Below is a small trained network, with its code and all its weights. Each question gives an input and a class and asks what happens when units are switched off, that is, made to give their printed mean instead of their output.

import numpy as np


def w(rows, s, z=0):
    codes = np.array(rows[::2]) - 128.0
    scale = np.full(codes.shape[1], s)
    scale[-1] = z or s
    return codes * scale


def norm(h):
    return h / np.sqrt((h * h).mean(-1, keepdims=True) + 1e-5)


def f(y):
    return np.maximum(y, 0)


def log_softmax(a):
    a = a - a.max(-1, keepdims=True)
    return a - np.log(np.exp(a).sum(-1, keepdims=True))


def net(x, mask):
    res = np.array(x, float).reshape(1, 7) / 4 @ E
    u = 0
    for l in range(3):
        y = f(norm(res) @ A[l][:, :-1].T + A[l][:, -1])
        res = res + np.where(mask[u : u + 12], y, B[l][:, -1]) @ B[l][:, :-1]
        u += 12
    return log_softmax(norm(res)[-1] @ U[:, :-1].T + U[:, -1])


A, B = {}, {}
E = w([
[129,128,129,129,127,128],'x0',
[127,127,125,129,129,129],'x1',
[98,208,104,26,73,4],'x2',
[227,248,141,90,94,222],'x3',
[128,128,127,127,128,129],'x4',
[128,129,128,131,126,127],'x5',
[54,149,123,169,5,186],'x6',
],0.0034)
A[0] = w([
[127,127,109,131,137,128,88],'L0N0',
[81,33,94,150,139,121,125],'L0N1',
[191,120,132,99,150,41,67],'L0N2',
[215,202,136,52,79,167,25],'L0N3',
[214,204,175,203,171,252,106],'L0N4',
[110,158,105,192,34,154,90],'L0N5',
[169,138,160,101,168,136,40],'L0N6',
[120,90,119,120,169,151,12],'L0N7',
[138,2,140,215,161,203,193],'L0N8',
[53,127,150,146,20,171,163],'L0N9',
[134,150,124,169,113,148,3],'L0N10',
[54,144,138,106,108,45,27],'L0N11',
],0.004,0.0018)
B[0] = w([
[135,131,133,126,135,132,128],'L0N0',
[147,221,139,126,126,122,195],'L0N1',
[78,128,129,131,171,167,174],'L0N2',
[110,180,140,210,177,120,208],'L0N3',
[126,33,56,53,98,141,241],'L0N4',
[82,126,159,94,172,162,181],'L0N5',
[155,114,99,168,128,116,150],'L0N6',
[145,144,145,139,125,113,138],'L0N7',
[138,254,148,158,142,105,254],'L0N8',
[83,114,107,143,77,153,209],'L0N9',
[114,145,129,97,133,179,133],'L0N10',
[160,75,108,90,107,116,174],'L0N11',
],0.0052,0.004)
A[1] = w([
[231,181,119,136,184,116,120],'L1N0',
[219,9,176,39,194,35,46],'L1N1',
[222,36,129,70,137,145,7],'L1N2',
[162,224,84,54,106,147,83],'L1N3',
[87,2,93,211,169,145,107],'L1N4',
[160,178,129,135,203,88,76],'L1N5',
[75,112,134,120,24,119,99],'L1N6',
[222,221,198,173,108,183,156],'L1N7',
[181,40,147,100,107,201,120],'L1N8',
[176,89,143,98,136,143,32],'L1N9',
[148,191,210,164,64,121,31],'L1N10',
[96,62,197,233,178,150,99],'L1N11',
],0.0043,0.0022)
B[1] = w([
[174,105,135,130,134,93,230],'L1N0',
[79,164,126,120,120,254,196],'L1N1',
[149,81,71,189,162,111,151],'L1N2',
[135,138,151,202,158,113,216],'L1N3',
[172,173,122,114,106,128,159],'L1N4',
[166,97,173,89,83,110,202],'L1N5',
[169,84,105,143,125,81,194],'L1N6',
[76,72,116,105,129,87,253],'L1N7',
[133,84,88,100,134,128,169],'L1N8',
[143,116,97,139,126,118,136],'L1N9',
[69,131,86,151,157,142,155],'L1N10',
[152,197,141,122,96,113,177],'L1N11',
],0.0061,0.0034)
A[2] = w([
[101,78,132,92,104,219,73],'L2N0',
[127,169,170,188,136,122,184],'L2N1',
[72,161,116,103,149,35,177],'L2N2',
[190,159,218,147,179,72,6],'L2N3',
[198,124,100,169,184,92,110],'L2N4',
[98,139,159,82,233,85,93],'L2N5',
[56,200,101,3,137,136,117],'L2N6',
[200,168,209,149,166,78,26],'L2N7',
[79,239,172,214,81,139,1],'L2N8',
[194,195,214,156,205,97,59],'L2N9',
[145,107,169,36,201,191,157],'L2N10',
[26,164,149,163,45,147,85],'L2N11',
],0.0048,0.0028)
B[2] = w([
[109,180,225,61,68,161,167],'L2N0',
[124,205,98,119,120,112,203],'L2N1',
[138,90,162,138,113,214,252],'L2N2',
[146,175,194,26,55,109,192],'L2N3',
[142,133,154,53,177,82,206],'L2N4',
[90,130,216,113,150,194,200],'L2N5',
[105,88,155,205,211,143,203],'L2N6',
[141,148,157,52,65,112,194],'L2N7',
[138,195,60,202,253,101,208],'L2N8',
[133,155,151,55,10,104,219],'L2N9',
[88,128,85,182,106,54,205],'L2N10',
[223,119,119,152,191,65,236],'L2N11',
],0.0053,0.0037)
U = w([
[160,194,210,20,109,80,255],'0',
[126,217,72,249,157,87,250],'1',
[30,49,192,123,229,144,39],'2',
[86,11,95,161,34,38,6],'3',
[213,34,48,87,211,132,22],'4',
[121,121,104,119,38,242,115],'5',
],0.013,0.00088)

Each question gives the input, the list of numbers given to net, and the class t.
The units are the neurons (one row each of A and B). Each row of codes is followed by its name. A weight is (code - 128) times the scale printed after its matrix; where a second scale follows, it is the last column's (A, B and U).
mask holds one flag per neuron, layer by layer. A switched-off neuron (its flag False) gives its mean, the last column of its row in B, instead of its output. The means were averaged over made-up inputs and are rounded, as every weight is.
A unit's drop is (log p(t) with every unit on - log p(t) with that unit switched off) / (log p(t) with every unit on - log p(t) with every unit switched off).
The circuit of an input: a set's keep is (log p(t) with only the set's units on - log p(t) with every unit switched off) / (log p(t) with every unit on - log p(t) with every unit switched off). Starting from the 12 units with the biggest drops (on a tie, the unit counted first), units are removed one at a time, each time the one whose removal leaves the highest keep (on an exact tie, the one counted first), for as long as the keep stays at least 0.8.
units of the circuit, in order: the units of the circuit, biggest drop first
most important unit: the unit with the biggest drop
top k neurons: the k neurons with the biggest drops, biggest first
top k neurons in layer l: the k neurons of layer l with the biggest drops, biggest first
drop of u: that unit's drop, to one decimal
input [-7,-7,-3,-2,-7,1,1], class 1: most important unit => L1N10
input [8,5,0,8,-6,-2,3], class 5: top 2 neurons => (L0N4; L0N8)
input [-7,2,7,0,-7,0,8], class 3: units of the circuit, in order => (L0N8; L1N6; L0N1)
input [2,5,1,-1,-8,2,-4], class 2: units of the circuit, in order => (L1N1; L2N6)
input [-3,8,2,0,5,4,6], class 3: units of the circuit, in order => (L0N8; L1N6)
input [-3,0,2,0,6,3,-3], class 2: units of the circuit, in order => (L0N8; L1N1; L2N6)
input [7,-7,0,-8,-5,-5,-6], class 0: top 2 neurons => (L0N4; L1N7)
input [0,6,1,-7,-6,-1,0], class 2: top 2 neurons in layer 0 => (L0N3; L0N9)
input [1,2,4,0,-5,-5,0], class 2: top 3 neurons in layer 0 => (L0N8; L0N1; L0N11)
input [8,-7,7,1,-6,1,6], class 1: top 2 neurons => (L0N4; L1N7)
input [-1,-2,7,-1,-7,-3,1], class 3: top 3 neurons => (L0N8; L1N6; L0N5)
input [-4,-4,0,5,-1,-2,0], class 4: top 2 neurons in layer 0 => (L0N4; L0N8)
input [6,1,1,-7,0,-4,0], class 2: top 2 neurons in layer 2 => (L2N2; L2N9)
input [-4,8,-7,0,-6,0,5], class 1: units of the circuit, in order => (L0N8)
input [3,-3,0,2,3,2,1], class 5: top 2 neurons => (L0N4; L0N8)
input [-3,-1,2,-1,-6,3,6], class 3: top 3 neurons => (L0N8; L1N6; L2N11)
input [-3,-2,7,-1,-4,-7,-6], class 2: top 2 neurons => (L0N8; L1N1)
input [-5,7,-5,-1,-8,-8,3], class 1: drop of L0N8 => 2.7
input [-5,4,-1,2,1,-7,-1], class 4: drop of L0N4 => 1.2
input [-7,1,-8,8,-1,-3,-2], class 4: top neuron => (L0N4)
input [6,6,-6,7,5,-8,-3], class 4: drop of L0N4 => 2.9
input [1,-6,-1,3,-6,-3,-8], class 4: drop of L0N8 => 1.4
